Below are the code and all the weights of a small trained network. Each question names an input and a target symbol and asks about switching units off, where a switched-off unit gives its printed mean instead of its output.

import numpy as np


def w(rows, s, z=0):
    codes = np.array(rows[::2]) - 128.0
    scale = np.full(codes.shape[1], s)
    scale[-1] = z or s
    return codes * scale


def norm(h):
    return h / np.sqrt((h * h).mean(-1, keepdims=True) + 1e-5)


def f(y):
    return y / 2 * (1 + np.tanh(0.7978845608 * (y + 0.044715 * y**3)))


def softmax(a):
    e = np.exp(a - a.max(-1, keepdims=True))
    return e / e.sum(-1, keepdims=True)


def log_softmax(a):
    a = a - a.max(-1, keepdims=True)
    return a - np.log(np.exp(a).sum(-1, keepdims=True))


def net(x, mask):
    ids = ['αβγδελμστψω'.index(c) for c in x.split()]
    T = len(ids)
    res = E[ids] + P[:T]
    q, k, v = (norm(res) @ M[0].T for M in (Q, K, V))
    z = softmax(np.where(np.tri(T) > 0, q @ k.T / 3**0.5, -1e9)) @ v
    res = res + np.where(mask[0], z, O[0][:, -1]) @ O[0][:, :-1]
    y = f(norm(res) @ A[0][:, :-1].T + A[0][:, -1])
    res = res + np.where(mask[1:9], y, B[0][:, -1]) @ B[0][:, :-1]
    return log_softmax(norm(res)[-1] @ U[:, :-1].T + U[:, -1])


Q, K, V, O, A, B = {}, {}, {}, {}, {}, {}
E = w([
[174,94,89,128,76,64,203,213],'α',
[210,81,88,119,106,79,194,132],'β',
[91,80,101,96,102,235,152,199],'γ',
[56,12,228,148,193,162,79,55],'δ',
[196,74,247,91,93,124,108,155],'ε',
[226,106,33,94,156,96,57,184],'λ',
[175,114,144,137,130,54,142,152],'μ',
[111,103,135,108,254,95,123,146],'σ',
[168,81,54,128,125,102,183,121],'τ',
[140,110,82,128,168,125,143,125],'ψ',
[179,94,101,99,137,151,118,49],'ω',
],0.018)
P = w([
[48,92,216,219,130,201,1,184],'0',
[98,222,115,164,219,55,133,228],'1',
[138,198,131,144,214,88,164,204],'2',
[156,180,121,123,213,112,170,183],'3',
[163,166,120,109,215,127,177,179],'4',
[183,152,119,95,209,145,177,148],'5',
[176,144,123,87,203,152,181,151],'6',
[182,129,131,93,217,149,183,149],'7',
[188,121,137,82,214,161,183,138],'8',
[190,111,131,64,223,174,185,135],'9',
[198,109,148,55,221,191,189,148],'10',
],0.0085)
Q[0] = w([
[105,217,116,147,141,117,152,78],'h1',
[73,96,134,97,78,162,76,158],'h1',
[64,254,90,252,5,116,112,72],'h1',
],0.0092)
K[0] = w([
[154,178,145,82,109,119,205,165],'h1',
[109,139,104,136,127,53,132,132],'h1',
[107,255,114,87,155,82,200,63],'h1',
],0.0088)
V[0] = w([
[150,152,141,90,184,120,242,209],'h1',
[161,72,33,183,160,98,147,100],'h1',
[98,156,107,158,186,253,136,157],'h1',
],0.011)
O[0] = w([
[117,66,136,106,178,149,144,178,61],'h1',
[151,129,122,254,131,157,144,107,165],'h1',
[92,219,156,111,148,188,176,162,249],'h1',
],0.019,0.0019)
A[0] = w([
[197,163,122,96,128,78,172,108,199],'n1',
[123,106,98,132,25,131,196,144,88],'n2',
[110,79,161,89,113,184,177,46,179],'n3',
[133,74,118,56,126,85,89,134,221],'n4',
[33,204,118,7,66,81,120,95,73],'n5',
[187,170,133,245,134,178,134,107,120],'n6',
[97,195,151,37,114,166,119,154,255],'n7',
[198,155,80,138,124,102,145,186,160],'n8',
],0.013,0.0054)
B[0] = w([
[109,97,174,150,193,114,105,123,222],'n1',
[118,119,219,91,119,152,70,120,153],'n2',
[106,161,150,154,176,143,104,169,160],'n3',
[124,223,181,141,102,98,166,133,245],'n4',
[150,97,209,114,173,250,158,134,197],'n5',
[134,110,113,40,148,104,146,133,201],'n6',
[112,66,64,134,103,39,130,84,254],'n7',
[131,155,129,151,170,184,80,113,224],'n8',
],0.014,0.0098)
U = w([
[108,146,156,213,134,172,122,240,240],'α',
[175,48,96,141,93,119,95,85,124],'β',
[94,121,101,31,126,251,162,181,255],'γ',
[37,92,173,160,168,210,92,47,100],'δ',
[201,89,191,25,104,87,187,124,110],'ε',
[185,163,75,1,193,157,22,164,63],'λ',
[84,179,138,186,78,66,63,115,167],'μ',
[22,108,71,96,167,42,71,153,26],'σ',
[161,151,84,204,115,215,204,92,7],'τ',
[81,205,60,133,83,124,164,131,162],'ψ',
[121,164,109,114,91,144,76,1,212],'ω',
],0.0092,0.0024)

Each question gives the input, a string of symbols that net reads in full, and the target symbol t.
The units are the heads (3 rows each of Q, K, V and O) and the neurons (one row each of A and B). Each row of codes is followed by its name. A weight is (code - 128) times the scale printed after its matrix; where a second scale follows, it is the last column's (O, A, B and U).
mask holds one flag per unit, heads first, then neurons. A switched-off unit (its flag False) gives its mean, the last column of its rows in O or B, instead of its output. The means were averaged over made-up inputs and are rounded, as every weight is.
A unit's drop is (log p(t) with every unit on - log p(t) with that unit switched off) / (log p(t) with every unit on - log p(t) with every unit switched off).
The circuit of an input: a set's keep is (log p(t) with only the set's units on - log p(t) with every unit switched off) / (log p(t) with every unit on - log p(t) with every unit switched off). Starting from all 9 units, units are removed one at a time, each time the one whose removal leaves the highest keep (on an exact tie, the one counted first), for as long as the keep stays at least 0.8.
units of the circuit, in order: the units of the circuit, biggest drop first
most important unit: the unit with the biggest drop
top k neurons: the k neurons with the biggest drops, biggest first
drop of u: that unit's drop, to one decimal
input δ ψ γ τ α σ τ, target δ: top 3 neurons => [n5 n1 n7]
input μ σ ε α β α, target μ: units of the circuit, in order => [h1 n4 n5]
input ε δ α α α β γ σ λ, target ε: units of the circuit, in order => [h1 n4 n5]
input α σ γ ε ε τ α α β ε δ, target α: top 2 neurons => [n3 n7]
input ε σ σ τ ω σ γ, target ε: top neuron => [n7]
input ψ α α, target ψ: top 3 neurons => [n5 n7 n6]
input α β λ, target α: units of the circuit, in order => [h1 n7 n6]
input α ψ μ μ τ ω ε σ τ τ, target α: top 2 neurons => [n7 n6]
input λ α ω μ σ ε τ σ β, target λ: units of the circuit, in order => [n6 h1 n8 n4]
input α α σ ω μ τ τ β, target α: units of the circuit, in order => [n7 h1 n6]
input γ λ β α λ ψ γ γ ψ α τ, target γ: top 2 neurons => [n5 n4]
input γ ψ δ τ ε, target γ: top 2 neurons => [n5 n4]
input μ σ ω τ, target μ: units of the circuit, in order => [h1 n4 n6]
input τ μ α γ ε α ω τ, target τ: units of the circuit, in order => [h1]
input α α ω γ ε, target α: units of the circuit, in order => [h1 n7 n6]
input α τ λ δ α α α α α, target α: top 3 neurons => [n7 n6 n5]
input α β ω σ α μ, target α: units of the circuit, in order => [n7 h1 n6]
input λ ω ψ ω α σ β α α μ, target λ: top 2 neurons => [n6 n7]
input λ ω τ μ α ε μ, target λ: top 3 neurons => [n6 n7 n8]
input δ ω α α τ ε ω ε α τ α, target δ: most important unit => n5
input α α ε τ γ τ, target γ: top 2 neurons => [n7 n1]
input λ ω δ α α ε α, target λ: top 2 neurons => [n6 n8]
input α μ λ α τ ε λ α λ ω μ, target α: top 3 neurons => [n7 n6 n4]
input α λ β ω σ λ ε, target α: drop of n6 => 0.4
input γ ω ψ γ τ ω τ α ψ ω, target γ: drop of h1 => 1.2
input τ σ σ ω τ σ α β ω, target τ: drop of h1 => 1.4
